[[135 131 139 109 120 131 120 130 121 127]
 [134 112 121 122 117 126 125 142 125 115]
 [122 130 135 127 135 142 134 125 116 115]
 [141 138 144 146 117 138 135 133 125 113]
 [104 127 153 131 126 129 134 133  99 120]
 [126 129 120 122 108 133 114 125 125 113]]
->
[[141 138 144 146 117 138 135 133 125 113]
 [135 131 139 109 120 131 120 130 121 127]
 [122 130 135 127 135 142 134 125 116 115]
 [126 129 120 122 108 133 114 125 125 113]
 [104 127 153 131 126 129 134 133  99 120]
 [134 112 121 122 117 126 125 142 125 115]]

[[132 128 123 124 119 128]
 [151 120 126 118 135 137]
 [132 134 131 128 123 122]]
->
[[132 134 131 128 123 122]
 [132 128 123 124 119 128]
 [151 120 126 118 135 137]]

[[143 154]
 [123 114]
 [129 134]
 [144 130]
 [126 143]
 [120 136]
 [127 118]
 [144 142]
 [135 121]
 [127 131]]
->
[[143 154]
 [126 143]
 [144 142]
 [120 136]
 [129 134]
 [127 131]
 [144 130]
 [135 121]
 [127 118]
 [123 114]]

[[128 152]
 [117 137]
 [115 149]]
->
[[128 152]
 [115 149]
 [117 137]]

[[114 117]
 [103 119]
 [139 132]
 [146 140]
 [105 118]
 [146 142]
 [145 137]
 [137 130]]
->
[[146 142]
 [146 140]
 [145 137]
 [139 132]
 [137 130]
 [103 119]
 [105 118]
 [114 117]]

[[123 133 131 113 153 118 131 118 132 148 142 128]
 [135 105 141 142 129 124 146 141 145 103 105 145]
 [121 134 121 135 154 121 121 127 118 145 158 119]]
->
[[121 134 121 135 154 121 121 127 118 145 158 119]
 [123 133 131 113 153 118 131 118 132 148 142 128]
 [135 105 141 142 129 124 146 141 145 103 105 145]]

[[124 142 128 138 133 120 117 127 124 130 120 128 132 128 127 126]
 [124 115 128 118 141 138 127 123 120 130 137 128 127 124 128 129]
 [126 122 128 127 118 136 123 129 132 126 134 128 126 127 128 127]
 [125 129 128 130 157 130 122 128 128 135 129 128 129 125 127 130]
 [127 128 128 125 125 121 146 127 145 129 121 128 119 124 129 128]
 [131 118 128 127 136 110 138 129 123 130 108 128 125 130 128 129]]
->
[[124 142 128 138 133 120 117 127 124 130 120 128 132 128 127 126]
 [125 129 128 130 157 130 122 128 128 135 129 128 129 125 127 130]
 [127 128 128 125 125 121 146 127 145 129 121 128 119 124 129 128]
 [126 122 128 127 118 136 123 129 132 126 134 128 126 127 128 127]
 [131 118 128 127 136 110 138 129 123 130 108 128 125 130 128 129]
 [124 115 128 118 141 138 127 123 120 130 137 128 127 124 128 129]]

[[130 154 128 146 122 136 113 129 118 126 136 128 138 130 126 127]
 [125 120 128 123 134 157 113 125 118 129 154 128 130 128 128 127]
 [132 121 128 124 148 129 138 130 127 133 129 128 123 127 129 131]]
->
[[130 154 128 146 122 136 113 129 118 126 136 128 138 130 126 127]
 [132 121 128 124 148 129 138 130 127 133 129 128 123 127 129 131]
 [125 120 128 123 134 157 113 125 118 129 154 128 130 128 128 127]]
